Here is a tiny trained network, its code and every weight. The questions are about switching its units off for an input and a class, where a switched-off unit gives its printed mean instead of its output.

import numpy as np


def w(rows, s, z=0):
    codes = np.array(rows[::2]) - 128.0
    scale = np.full(codes.shape[1], s)
    scale[-1] = z or s
    return codes * scale


def f(y):
    return np.maximum(y, 0)


def log_softmax(a):
    a = a - a.max(-1, keepdims=True)
    return a - np.log(np.exp(a).sum(-1, keepdims=True))


def net(x, mask):
    res = np.array(x, float).reshape(1, 4) / 4 @ E
    y = f(res @ A[0][:, :-1].T + A[0][:, -1])
    res = res + np.where(mask, y, B[0][:, -1]) @ B[0][:, :-1]
    return log_softmax(res[-1] @ U[:, :-1].T + U[:, -1])


A, B = {}, {}
E = w([
[102,87,48,130,83,187],'x0',
[252,62,171,118,91,171],'x1',
[144,223,127,207,40,170],'x2',
[117,202,136,64,102,78],'x3',
],0.014)
A[0] = w([
[91,195,97,217,170,168,95],'N1',
[224,79,176,127,164,128,186],'N2',
[98,42,39,119,151,103,137],'N3',
[40,59,127,138,135,158,232],'N4',
[99,171,188,99,129,55,2],'N5',
[154,207,90,162,6,169,140],'N6',
],0.011,0.0029)
B[0] = w([
[89,139,89,247,131,140,201],'N1',
[204,73,228,126,125,129,200],'N2',
[95,96,125,50,134,85,197],'N3',
[87,100,11,131,134,128,190],'N4',
[107,166,170,118,171,102,182],'N5',
[120,161,158,88,16,170,248],'N6',
],0.012,0.018)
U = w([
[124,222,153,117,39,199,44],'0',
[241,16,223,149,161,130,139],'1',
[74,165,77,248,127,189,3],'2',
[80,230,203,137,185,35,211],'3',
[87,58,63,74,215,78,143],'4',
],0.012,0.0048)

Each question gives the input, the list of numbers given to net, and the class t.
The units are the neurons (one row each of A and B). Each row of codes is followed by its name. A weight is (code - 128) times the scale printed after its matrix; where a second scale follows, it is the last column's (A, B and U).
mask holds one flag per neuron, in row order. A switched-off neuron (its flag False) gives its mean, the last column of its row in B, instead of its output. The means were averaged over made-up inputs and are rounded, as every weight is.
A unit's drop is (log p(t) with every unit on - log p(t) with that unit switched off) / (log p(t) with every unit on - log p(t) with every unit switched off).
The circuit of an input: a set's keep is (log p(t) with only the set's units on - log p(t) with every unit switched off) / (log p(t) with every unit on - log p(t) with every unit switched off). Starting from all 6 units, units are removed one at a time, each time the one whose removal leaves the highest keep (on an exact tie, the one counted first), for as long as the keep stays at least 0.8.
circuit, biggest first: the units of the circuit, biggest drop first
unit that matters most: the unit with the biggest drop
top k neurons: the k neurons with the biggest drops, biggest first
drop of u: that unit's drop, to one decimal
input [8,0,8,-6], class 0: circuit, biggest first : (N6)
input [0,1,-5,-6], class 4: top 2 neurons : (N4 N3)
input [2,1,-1,-8], class 4: circuit, biggest first : (N4 N3)
input [-1,-4,0,-1], class 2: circuit, biggest first : (N2 N1)
input [5,-4,0,-1], class 4: top 2 neurons : (N3 N6)
input [8,5,-3,1], class 4: top 2 neurons : (N3 N4)
input [-3,-2,1,-2], class 2: circuit, biggest first : (N3 N2)
input [-4,-4,-1,-7], class 4: top 2 neurons : (N6 N4)
input [-6,-2,6,-4], class 2: top 2 neurons : (N1 N2)
input [2,0,0,-4], class 4: top 2 neurons : (N6 N1)
input [-2,-5,5,0], class 2: top 3 neurons : (N1 N2 N3)
input [5,3,-2,-7], class 4: drop of N3 : 0.5
input [6,0,-2,0], class 4: drop of N2 : 0.0
input [-5,-7,4,-4], class 2: unit that matters most : N1
input [3,-6,-2,4], class 4: drop of N6 : 0.1
